Here is a tiny trained network, its code and every weight. The questions are about switching its units off for an input and a target symbol, where a switched-off unit gives its printed mean instead of its output.

import numpy as np


def w(rows, s, z=0):
    codes = np.array(rows[::2]) - 128.0
    scale = np.full(codes.shape[1], s)
    scale[-1] = z or s
    return codes * scale


def f(y):
    return y / 2 * (1 + np.tanh(0.7978845608 * (y + 0.044715 * y**3)))


def softmax(a):
    e = np.exp(a - a.max(-1, keepdims=True))
    return e / e.sum(-1, keepdims=True)


def log_softmax(a):
    a = a - a.max(-1, keepdims=True)
    return a - np.log(np.exp(a).sum(-1, keepdims=True))


def net(x, mask):
    ids = ['αγδεζηθμξπστφψ'.index(c) for c in x.split()]
    T = len(ids)
    res = E[ids] + P[:T]
    q, k, v = (res @ M[0].T for M in (Q, K, V))
    z = softmax(np.where(np.tri(T) > 0, q @ k.T / 3**0.5, -1e9)) @ v
    res = res + np.where(mask[0], z, O[0][:, -1]) @ O[0][:, :-1]
    y = f(res @ A[0][:, :-1].T + A[0][:, -1])
    res = res + np.where(mask[1:9], y, B[0][:, -1]) @ B[0][:, :-1]
    return log_softmax(res[-1] @ U[:, :-1].T + U[:, -1])


Q, K, V, O, A, B = {}, {}, {}, {}, {}, {}
E = w([
[181,159,161,188,117],'α',
[123,182,151,99,116],'γ',
[109,109,120,125,173],'δ',
[131,130,126,135,125],'ε',
[144,132,132,133,185],'ζ',
[133,111,32,169,42],'η',
[163,134,139,122,132],'θ',
[134,129,117,122,120],'μ',
[202,242,99,132,122],'ξ',
[148,120,155,105,169],'π',
[134,207,37,35,126],'σ',
[213,83,80,139,167],'τ',
[131,129,118,126,120],'φ',
[5,18,59,170,119],'ψ',
],0.019)
P = w([
[15,206,200,255,193],'0',
[155,69,214,83,5],'1',
[168,86,220,55,52],'2',
[183,69,201,53,59],'3',
[167,186,29,220,39],'4',
[149,162,42,204,59],'5',
[123,173,44,222,54],'6',
],0.0066)
Q[0] = w([
[185,135,131,117,211],'H1',
[145,14,220,1,113],'H1',
[134,121,82,122,130],'H1',
],0.0092)
K[0] = w([
[164,166,204,135,185],'H1',
[47,209,79,226,255],'H1',
[14,75,104,62,57],'H1',
],0.0079)
V[0] = w([
[118,138,3,204,112],'H1',
[14,97,105,56,210],'H1',
[177,32,76,201,200],'H1',
],0.012)
O[0] = w([
[215,173,2,172,62,98],'H1',
[68,111,28,179,206,3],'H1',
[145,58,75,250,41,150],'H1',
],0.0085,0.0047)
A[0] = w([
[128,205,162,84,121,120],'N1',
[137,139,79,61,129,254],'N2',
[144,53,254,155,100,122],'N3',
[92,193,108,190,71,197],'N4',
[120,115,61,183,205,127],'N5',
[138,160,74,157,50,95],'N6',
[211,113,169,159,179,146],'N7',
[197,35,151,214,233,81],'N8',
],0.0074,0.0049)
B[0] = w([
[139,97,140,155,196,221],'N1',
[80,111,105,180,214,205],'N2',
[137,176,120,133,70,254],'N3',
[131,94,166,98,119,199],'N4',
[153,242,125,166,126,170],'N5',
[152,108,125,35,151,200],'N6',
[80,244,131,108,135,210],'N7',
[78,70,188,117,91,195],'N8',
],0.011,0.0066)
U = w([
[120,215,132,101,71,11],'α',
[184,69,159,117,208,45],'γ',
[179,106,116,229,173,255],'δ',
[155,135,108,137,145,116],'ε',
[155,123,128,175,134,47],'ζ',
[175,131,77,66,138,75],'η',
[92,167,105,68,107,71],'θ',
[147,131,105,124,151,158],'μ',
[255,134,164,150,193,46],'ξ',
[48,83,181,91,103,230],'π',
[146,119,60,85,193,142],'σ',
[191,66,151,179,101,160],'τ',
[136,152,96,119,140,122],'φ',
[163,126,52,169,139,151],'ψ',
],0.0092,0.0043)

Each question gives the input, a string of symbols that net reads in full, and the target symbol t.
The units are the heads (3 rows each of Q, K, V and O) and the neurons (one row each of A and B). Each row of codes is followed by its name. A weight is (code - 128) times the scale printed after its matrix; where a second scale follows, it is the last column's (O, A, B and U).
mask holds one flag per unit, heads first, then neurons. A switched-off unit (its flag False) gives its mean, the last column of its rows in O or B, instead of its output. The means were averaged over made-up inputs and are rounded, as every weight is.
A unit's drop is (log p(t) with every unit on - log p(t) with that unit switched off) / (log p(t) with every unit on - log p(t) with every unit switched off).
The circuit of an input: a set's keep is (log p(t) with only the set's units on - log p(t) with every unit switched off) / (log p(t) with every unit on - log p(t) with every unit switched off). Starting from all 9 units, units are removed one at a time, each time the one whose removal leaves the highest keep (on an exact tie, the one counted first), for as long as the keep stays at least 0.8.
units of the circuit, in order: the units of the circuit, biggest drop first
k most important neurons: the k neurons with the biggest drops, biggest first
drop of u: that unit's drop, to one decimal
input π δ μ τ π σ, target σ: units of the circuit, in order : N2, N3
input γ τ π τ φ, target τ: most important neuron : N7
input π δ π τ φ ζ, target π: 2 most important neurons : N8, N1
input η π η τ, target η: units of the circuit, in order : H1, N6
input ξ τ ξ δ, target ξ: 2 most important neurons : N1, N8
input π π τ, target π: units of the circuit, in order : N8, H1
input φ ξ α τ τ τ, target α: units of the circuit, in order : H1, N7, N1
input η η σ π, target η: 2 most important neurons : N6, N1
input τ γ ζ τ α, target α: 3 most important neurons : N3, N7, N2
input α π τ, target α: units of the circuit, in order : H1, N7, N3
input τ ζ α, target α: units of the circuit, in order : N3, N7, H1
input γ δ π π τ π τ, target π: units of the circuit, in order : H1, N8
input α ζ ξ μ, target α: units of the circuit, in order : H1, N3
input π π θ θ, target π: 3 most important neurons : N5, N1, N8
input τ π ε π τ π ε, target π: 2 most important neurons : N5, N1
input π π π π ξ φ, target π: most important neuron : N5
input π π τ π π, target π: 2 most important neurons : N5, N1
input σ η ε π, target σ: drop of N2 : 0.1
input ξ δ τ τ η, target η: drop of H1 : 0.4
input γ φ φ ψ ψ, target ψ: drop of H1 : 0.9
